Below is a small trained network, with its code and all its weights. Each question gives an input and a target symbol and asks what happens when units are switched off, that is, made to give their printed mean instead of their output.

import numpy as np


def w(rows, s, z=0):
    codes = np.array(rows[::2]) - 128.0
    scale = np.full(codes.shape[1], s)
    scale[-1] = z or s
    return codes * scale


def norm(h):
    return h / np.sqrt((h * h).mean(-1, keepdims=True) + 1e-5)


def f(y):
    return np.maximum(y, 0)


def softmax(a):
    e = np.exp(a - a.max(-1, keepdims=True))
    return e / e.sum(-1, keepdims=True)


def log_softmax(a):
    a = a - a.max(-1, keepdims=True)
    return a - np.log(np.exp(a).sum(-1, keepdims=True))


def net(x, mask):
    ids = ['ΓΠΨλτω'.index(c) for c in x.split()]
    T = len(ids)
    res = E[ids] + P[:T]
    u = 0
    for l in range(2):
        q, k, v = (norm(res) @ M[l].T for M in (Q, K, V))
        z = softmax(np.where(np.tri(T) > 0, q @ k.T / 2**0.5, -1e9)) @ v
        res = res + np.where(mask[u], z, O[l][:, -1]) @ O[l][:, :-1]
        u += 1
        y = f(norm(res) @ A[l][:, :-1].T + A[l][:, -1])
        res = res + np.where(mask[u : u + 4], y, B[l][:, -1]) @ B[l][:, :-1]
        u += 4
    return log_softmax(norm(res)[-1] @ U[:, :-1].T + U[:, -1])


Q, K, V, O, A, B = {}, {}, {}, {}, {}, {}
E = w([
[98,120,148,70,203,121],'Γ',
[149,92,99,233,235,171],'Π',
[33,119,247,120,134,182],'Ψ',
[21,140,1,161,61,133],'λ',
[179,84,98,86,158,135],'τ',
[188,139,178,124,151,80],'ω',
],0.018)
P = w([
[154,6,168,99,80,159],'0',
[119,158,140,122,164,167],'1',
[131,142,121,115,180,156],'2',
[117,147,125,106,177,133],'3',
[100,140,119,65,156,147],'4',
[88,130,124,72,157,126],'5',
[95,138,127,81,165,117],'6',
],0.012)
Q[0] = w([
[123,193,165,194,76,7],'0.h1',
[253,217,196,222,112,72],'0.h1',
],0.036)
K[0] = w([
[118,240,113,119,192,124],'0.h1',
[161,252,122,150,167,90],'0.h1',
],0.042)
V[0] = w([
[128,152,149,122,204,56],'0.h1',
[220,94,66,252,106,205],'0.h1',
],0.017)
O[0] = w([
[184,221,135,150,5,207,106],'0.h1',
[78,114,15,83,119,204,5],'0.h1',
],0.011,0.0023)
A[0] = w([
[148,136,147,143,98,100,33],'0.n1',
[161,147,115,105,164,137,125],'0.n2',
[149,140,92,254,167,161,2],'0.n3',
[95,149,66,156,74,46,49],'0.n4',
],0.044,0.0028)
B[0] = w([
[151,146,84,95,151,101,255],'0.n1',
[101,146,159,141,126,154,200],'0.n2',
[160,77,123,223,135,252,211],'0.n3',
[92,161,60,152,102,98,214],'0.n4',
],0.031,0.0093)
Q[1] = w([
[252,108,132,198,96,95],'1.h1',
[147,119,179,107,206,99],'1.h1',
],0.039)
K[1] = w([
[95,208,190,254,67,109],'1.h1',
[158,47,223,111,38,76],'1.h1',
],0.031)
V[1] = w([
[144,46,220,158,72,150],'1.h1',
[214,7,158,98,102,91],'1.h1',
],0.018)
O[1] = w([
[199,1,103,227,56,20,1],'1.h1',
[233,73,213,204,75,137,125],'1.h1',
],0.0098,0.0066)
A[1] = w([
[79,180,2,96,32,74,150],'1.n1',
[117,68,84,151,131,195,3],'1.n2',
[202,170,109,70,131,74,19],'1.n3',
[114,127,57,123,182,111,96],'1.n4',
],0.04,0.0044)
B[1] = w([
[92,86,123,140,2,83,252],'1.n1',
[148,120,91,115,148,175,195],'1.n2',
[176,149,94,154,80,113,214],'1.n3',
[109,156,136,150,142,92,200],'1.n4',
],0.052,0.025)
U = w([
[2,86,110,120,63,135,16],'Γ',
[182,220,97,165,111,95,119],'Π',
[83,194,226,98,81,172,116],'Ψ',
[69,168,95,164,195,52,255],'λ',
[135,55,79,125,141,178,132],'τ',
[151,62,204,161,129,73,169],'ω',
],0.01,0.0015)

Each question gives the input, a string of symbols that net reads in full, and the target symbol t.
The units are the heads (2 rows each of Q, K, V and O) and the neurons (one row each of A and B). Each row of codes is followed by its name. A weight is (code - 128) times the scale printed after its matrix; where a second scale follows, it is the last column's (O, A, B and U).
mask holds one flag per unit, layer by layer, with each layer's heads first. A switched-off unit (its flag False) gives its mean, the last column of its rows in O or B, instead of its output. The means were averaged over made-up inputs and are rounded, as every weight is.
A unit's drop is (log p(t) with every unit on - log p(t) with that unit switched off) / (log p(t) with every unit on - log p(t) with every unit switched off).
The circuit of an input: a set's keep is (log p(t) with only the set's units on - log p(t) with every unit switched off) / (log p(t) with every unit on - log p(t) with every unit switched off). Starting from all 10 units, units are removed one at a time, each time the one whose removal leaves the highest keep (on an exact tie, the one counted first), for as long as the keep stays at least 0.8.
units of the circuit, in order: the units of the circuit, biggest drop first
most important unit: the unit with the biggest drop
k most important neurons: the k neurons with the biggest drops, biggest first
k most important neurons of layer l: the k neurons of layer l with the biggest drops, biggest first
drop when u is switched off: that unit's drop, to one decimal
input Γ Ψ ω Γ, target Π: 2 most important neurons of layer 1 => (1.n1; 1.n3)
input λ Γ Π τ Ψ τ Γ, target λ: 3 most important neurons => (1.n1; 0.n3; 0.n4)
input λ ω Γ λ ω τ, target λ: units of the circuit, in order => (1.n1; 0.h1; 1.n4)
input Ψ Ψ ω Γ λ ω Π, target τ: most important unit => 0.n3
input Ψ λ λ τ τ, target ω: 2 most important neurons => (1.n1; 1.n3)
input Γ ω λ Ψ Ψ τ, target Π: units of the circuit, in order => (0.h1; 1.n1)
input λ Ψ ω λ Ψ Ψ τ, target λ: units of the circuit, in order => (0.h1; 1.n1; 1.n4)
input Γ ω Γ τ, target Π: 2 most important neurons => (0.n1; 0.n4)
input Γ Π τ Ψ Ψ, target Π: 4 most important neurons => (0.n1; 1.n1; 0.n4; 0.n3)
input Ψ Ψ Γ Ψ Π τ, target ω: 2 most important neurons of layer 0 => (0.n1; 0.n3)
input λ ω Ψ ω Γ Γ, target λ: 3 most important neurons => (1.n1; 0.n4; 0.n3)
input ω τ ω τ ω τ, target Ψ: 3 most important neurons => (1.n1; 0.n3; 0.n2)
input λ Γ ω, target Π: 4 most important neurons => (0.n4; 0.n1; 1.n1; 0.n3)
input Ψ Π Π λ Γ, target ω: most important neuron => (1.n1)
input λ Γ Ψ, target λ: 3 most important neurons => (1.n1; 0.n3; 1.n4)
input Γ Ψ ω λ Γ, target Π: 2 most important neurons of layer 0 => (0.n1; 0.n4)
input Ψ τ ω, target Π: 2 most important neurons of layer 0 => (0.n4; 0.n1)
input λ λ ω Ψ, target λ: 2 most important neurons of layer 0 => (0.n3; 0.n4)
input Ψ Ψ Γ, target ω: drop when 1.n4 is switched off => 0.1
input τ λ τ, target τ: drop when 0.n1 is switched off => 1.0
input τ τ ω Ψ Ψ Γ Γ, target τ: drop when 1.h1 is switched off => 1.7
